Here is a tiny trained network, its code and every weight. The questions are about switching its units off for an input and a class, where a switched-off unit gives its printed mean instead of its output.

import numpy as np


def w(rows, s, z=0):
    codes = np.array(rows[::2]) - 128.0
    scale = np.full(codes.shape[1], s)
    scale[-1] = z or s
    return codes * scale


def f(y):
    return y / 2 * (1 + np.tanh(0.7978845608 * (y + 0.044715 * y**3)))


def log_softmax(a):
    a = a - a.max(-1, keepdims=True)
    return a - np.log(np.exp(a).sum(-1, keepdims=True))


def net(x, mask):
    res = np.array(x, float).reshape(1, 5) / 4 @ E
    y = f(res @ A[0][:, :-1].T + A[0][:, -1])
    res = res + np.where(mask, y, B[0][:, -1]) @ B[0][:, :-1]
    return log_softmax(res[-1] @ U[:, :-1].T + U[:, -1])


A, B = {}, {}
E = w([
[146,130,168,222,114,87,123,83],'x0',
[244,56,118,163,78,162,200,176],'x1',
[157,123,123,157,254,230,123,108],'x2',
[128,211,97,123,90,156,167,129],'x3',
[32,134,91,164,21,204,39,169],'x4',
],0.0088)
A[0] = w([
[85,19,110,91,106,6,116,149,88],'neuron 0',
[167,164,170,215,111,130,85,48,80],'neuron 1',
[143,222,89,99,53,52,167,114,73],'neuron 2',
[89,197,158,106,180,124,86,67,87],'neuron 3',
[107,159,139,96,161,78,75,108,68],'neuron 4',
[122,104,85,44,102,98,131,128,158],'neuron 5',
[88,163,114,114,155,98,112,87,60],'neuron 6',
[223,122,71,172,106,116,178,195,71],'neuron 7',
[53,185,130,138,158,105,162,123,67],'neuron 8',
[177,141,106,111,155,118,144,55,135],'neuron 9',
[132,102,56,13,160,114,109,211,191],'neuron 10',
[117,111,122,51,153,132,119,185,155],'neuron 11',
[160,82,96,178,146,165,153,161,120],'neuron 12',
[167,128,152,235,88,41,82,37,117],'neuron 13',
[90,109,68,159,254,221,136,45,87],'neuron 14',
[181,127,195,50,166,70,180,65,100],'neuron 15',
[110,14,153,160,108,177,23,140,223],'neuron 16',
[118,120,127,105,92,72,138,131,2],'neuron 17',
],0.0092,0.0045)
B[0] = w([
[247,161,79,102,160,74,71,162,207],'neuron 0',
[123,152,166,137,152,142,189,220,181],'neuron 1',
[215,149,79,136,151,107,52,128,209],'neuron 2',
[123,26,156,66,119,58,176,104,199],'neuron 3',
[118,56,159,78,113,100,150,124,171],'neuron 4',
[160,184,105,157,172,103,151,173,184],'neuron 5',
[110,54,125,65,108,121,178,151,159],'neuron 6',
[99,65,127,69,72,69,191,105,238],'neuron 7',
[145,96,170,41,110,62,174,150,159],'neuron 8',
[86,168,137,88,116,117,78,88,189],'neuron 9',
[78,193,179,158,165,163,200,143,229],'neuron 10',
[93,140,161,132,191,132,216,116,179],'neuron 11',
[198,134,96,81,75,28,159,111,196],'neuron 12',
[117,166,145,168,188,154,197,230,224],'neuron 13',
[242,198,71,63,133,92,84,165,248],'neuron 14',
[59,217,185,153,2,192,58,100,254],'neuron 15',
[112,180,190,127,89,70,116,72,244],'neuron 16',
[195,89,111,89,127,189,99,246,142],'neuron 17',
],0.0083,0.0082)
U = w([
[127,2,134,44,79,109,184,145,106],'0',
[191,145,59,90,165,128,68,168,87],'1',
[115,151,128,123,139,112,137,122,254],'2',
[92,159,160,144,194,171,215,197,100],'3',
[77,158,171,96,40,180,71,118,85],'4',
[83,92,114,172,180,167,135,83,140],'5',
],0.0096,0.0079)

Each question gives the input, the list of numbers given to net, and the class t.
The units are the neurons (one row each of A and B). Each row of codes is followed by its name. A weight is (code - 128) times the scale printed after its matrix; where a second scale follows, it is the last column's (A, B and U).
mask holds one flag per neuron, in row order. A switched-off neuron (its flag False) gives its mean, the last column of its row in B, instead of its output. The means were averaged over made-up inputs and are rounded, as every weight is.
A unit's drop is (log p(t) with every unit on - log p(t) with that unit switched off) / (log p(t) with every unit on - log p(t) with every unit switched off).
The circuit of an input: a set's keep is (log p(t) with only the set's units on - log p(t) with every unit switched off) / (log p(t) with every unit on - log p(t) with every unit switched off). Starting from the 12 units with the biggest drops (on a tie, the unit counted first), units are removed one at a time, each time the one whose removal leaves the highest keep (on an exact tie, the one counted first), for as long as the keep stays at least 0.8.
circuit, biggest first: the units of the circuit, biggest drop first
top k neurons: the k neurons with the biggest drops, biggest first
drop when u is switched off: that unit's drop, to one decimal
input [-7,-8,3,-8,-7], class 0: top 2 neurons => [neuron 3; neuron 4]
input [-4,-3,-7,-6,-4], class 1: circuit, biggest first => [neuron 0]
input [7,-7,1,2,1], class 0: circuit, biggest first => [neuron 3; neuron 6]
input [-4,-6,-1,6,-2], class 0: circuit, biggest first => [neuron 3; neuron 8]
input [1,-6,1,-4,-2], class 0: circuit, biggest first => [neuron 3; neuron 4]
input [7,7,2,4,4], class 0: top 2 neurons => [neuron 7; neuron 12]
input [-8,-4,-7,4,-1], class 3: top 2 neurons => [neuron 10; neuron 11]
input [4,2,6,0,4], class 1: top 2 neurons => [neuron 14; neuron 15]
input [2,3,-6,0,-7], class 4: top 2 neurons => [neuron 15; neuron 14]
input [6,-3,0,0,4], class 3: circuit, biggest first => [neuron 13; neuron 1]
input [-2,7,-8,-1,6], class 1: top 2 neurons => [neuron 0; neuron 2]
input [7,-5,-1,5,-2], class 3: top 3 neurons => [neuron 13; neuron 1; neuron 7]
input [8,-3,-6,-4,-7], class 3: top 3 neurons => [neuron 13; neuron 1; neuron 14]
input [5,6,3,3,-6], class 0: circuit, biggest first => [neuron 7]
input [8,-3,3,-6,-7], class 3: top 3 neurons => [neuron 13; neuron 1; neuron 16]
input [8,-6,-6,2,2], class 3: top 2 neurons => [neuron 13; neuron 1]
input [-7,-8,-2,-7,-3], class 0: top 3 neurons => [neuron 3; neuron 4; neuron 6]
input [-3,-8,-3,-2,0], class 0: drop when neuron 11 is switched off => 0.0
input [-8,6,2,3,-1], class 3: drop when neuron 10 is switched off => 2.0
input [8,1,5,3,3], class 3: circuit, biggest first => [neuron 1]
input [0,-6,1,-4,-8], class 4: drop when neuron 9 is switched off => 0.1
